Below are the code and all the weights of a small trained network. Each question names an input and a class and asks about switching units off, where a switched-off unit gives its printed mean instead of its output.

import numpy as np


def w(rows, s, z=0):
    codes = np.array(rows[::2]) - 128.0
    scale = np.full(codes.shape[1], s)
    scale[-1] = z or s
    return codes * scale


def f(y):
    return np.maximum(y, 0)


def log_softmax(a):
    a = a - a.max(-1, keepdims=True)
    return a - np.log(np.exp(a).sum(-1, keepdims=True))


def net(x, mask):
    res = np.array(x, float).reshape(1, 4) / 4 @ E
    y = f(res @ A[0][:, :-1].T + A[0][:, -1])
    res = res + np.where(mask, y, B[0][:, -1]) @ B[0][:, :-1]
    return log_softmax(res[-1] @ U[:, :-1].T + U[:, -1])


A, B = {}, {}
E = w([
[181,250,163,153,164,98,83],'x0',
[163,131,163,83,1,106,78],'x1',
[179,154,34,104,96,149,146],'x2',
[195,99,129,207,101,69,155],'x3',
],0.013)
A[0] = w([
[200,118,30,82,120,179,205,68],'neuron 1',
[140,48,75,78,143,131,142,24],'neuron 2',
[156,48,117,137,124,110,177,60],'neuron 3',
[82,2,129,133,116,151,140,45],'neuron 4',
[158,154,112,181,112,75,174,71],'neuron 5',
[84,69,177,124,142,92,132,77],'neuron 6',
[71,97,170,177,155,135,112,143],'neuron 7',
[106,100,66,227,212,179,202,3],'neuron 8',
[43,153,80,38,133,185,114,21],'neuron 9',
[181,135,91,114,147,167,136,50],'neuron 10',
[141,91,82,241,102,129,154,44],'neuron 11',
[138,79,132,165,58,30,144,93],'neuron 12',
],0.011,0.0041)
B[0] = w([
[179,221,170,122,2,77,189,219],'neuron 1',
[196,194,130,224,192,63,74,178],'neuron 2',
[116,160,41,197,180,131,75,182],'neuron 3',
[124,158,89,120,177,50,87,206],'neuron 4',
[57,159,79,174,152,192,74,191],'neuron 5',
[190,190,203,135,106,61,172,172],'neuron 6',
[141,102,164,139,100,118,221,185],'neuron 7',
[194,70,55,31,75,165,146,250],'neuron 8',
[54,107,140,201,67,209,73,208],'neuron 9',
[111,233,148,152,71,91,186,163],'neuron 10',
[46,112,113,175,91,199,134,199],'neuron 11',
[126,123,182,89,81,239,115,205],'neuron 12',
],0.0092,0.014)
U = w([
[166,158,194,168,90,90,237,117],'0',
[76,94,99,179,147,254,78,4],'1',
[188,198,106,194,219,99,53,173],'2',
[203,56,132,62,86,188,124,189],'3',
],0.0095,0.0042)

Each question gives the input, the list of numbers given to net, and the class t.
The units are the neurons (one row each of A and B). Each row of codes is followed by its name. A weight is (code - 128) times the scale printed after its matrix; where a second scale follows, it is the last column's (A, B and U).
mask holds one flag per neuron, in row order. A switched-off neuron (its flag False) gives its mean, the last column of its row in B, instead of its output. The means were averaged over made-up inputs and are rounded, as every weight is.
A unit's drop is (log p(t) with every unit on - log p(t) with that unit switched off) / (log p(t) with every unit on - log p(t) with every unit switched off).
The circuit of an input: a set's keep is (log p(t) with only the set's units on - log p(t) with every unit switched off) / (log p(t) with every unit on - log p(t) with every unit switched off). Starting from all 12 units, units are removed one at a time, each time the one whose removal leaves the highest keep (on an exact tie, the one counted first), for as long as the keep stays at least 0.8.
units of the circuit, in order: the units of the circuit, biggest drop first
k most important neurons: the k neurons with the biggest drops, biggest first
drop of u: that unit's drop, to one decimal
input [-8,-8,1,-7], class 2: units of the circuit, in order	[neuron 2]
input [-4,-8,6,2], class 3: 2 most important neurons	[neuron 8; neuron 6]
input [-8,-1,-1,3], class 2: 3 most important neurons	[neuron 4; neuron 3; neuron 2]
input [-7,-7,8,-5], class 0: 3 most important neurons	[neuron 1; neuron 2; neuron 10]
input [-8,2,-7,5], class 2: 2 most important neurons	[neuron 4; neuron 3]
input [-5,-6,0,-5], class 3: 3 most important neurons	[neuron 8; neuron 5; neuron 11]
input [3,-8,-4,7], class 3: 3 most important neurons	[neuron 8; neuron 9; neuron 7]
input [-2,-4,4,-1], class 0: 2 most important neurons	[neuron 1; neuron 12]
input [-6,3,-1,-4], class 2: units of the circuit, in order	[neuron 4; neuron 2]
input [-8,0,1,8], class 1: 3 most important neurons	[neuron 11; neuron 12; neuron 3]
input [-8,-5,3,-4], class 2: 2 most important neurons	[neuron 2; neuron 4]
input [0,-6,2,6], class 1: 2 most important neurons	[neuron 11; neuron 5]
input [-6,-4,3,3], class 2: 3 most important neurons	[neuron 2; neuron 3; neuron 4]
input [-1,-2,3,4], class 1: units of the circuit, in order	[neuron 11]
input [1,1,5,-4], class 0: units of the circuit, in order	[neuron 8; neuron 1]
input [-5,3,-8,-4], class 0: 2 most important neurons	[neuron 6; neuron 7]
input [-7,-8,-8,1], class 0: 2 most important neurons	[neuron 7; neuron 6]
input [-7,-8,1,0], class 3: drop of neuron 11	0.1
input [-1,-6,-4,-5], class 3: drop of neuron 8	0.5
input [-5,1,-7,-6], class 0: units of the circuit, in order	[neuron 6]
input [4,-8,-6,2], class 3: drop of neuron 1	0.2
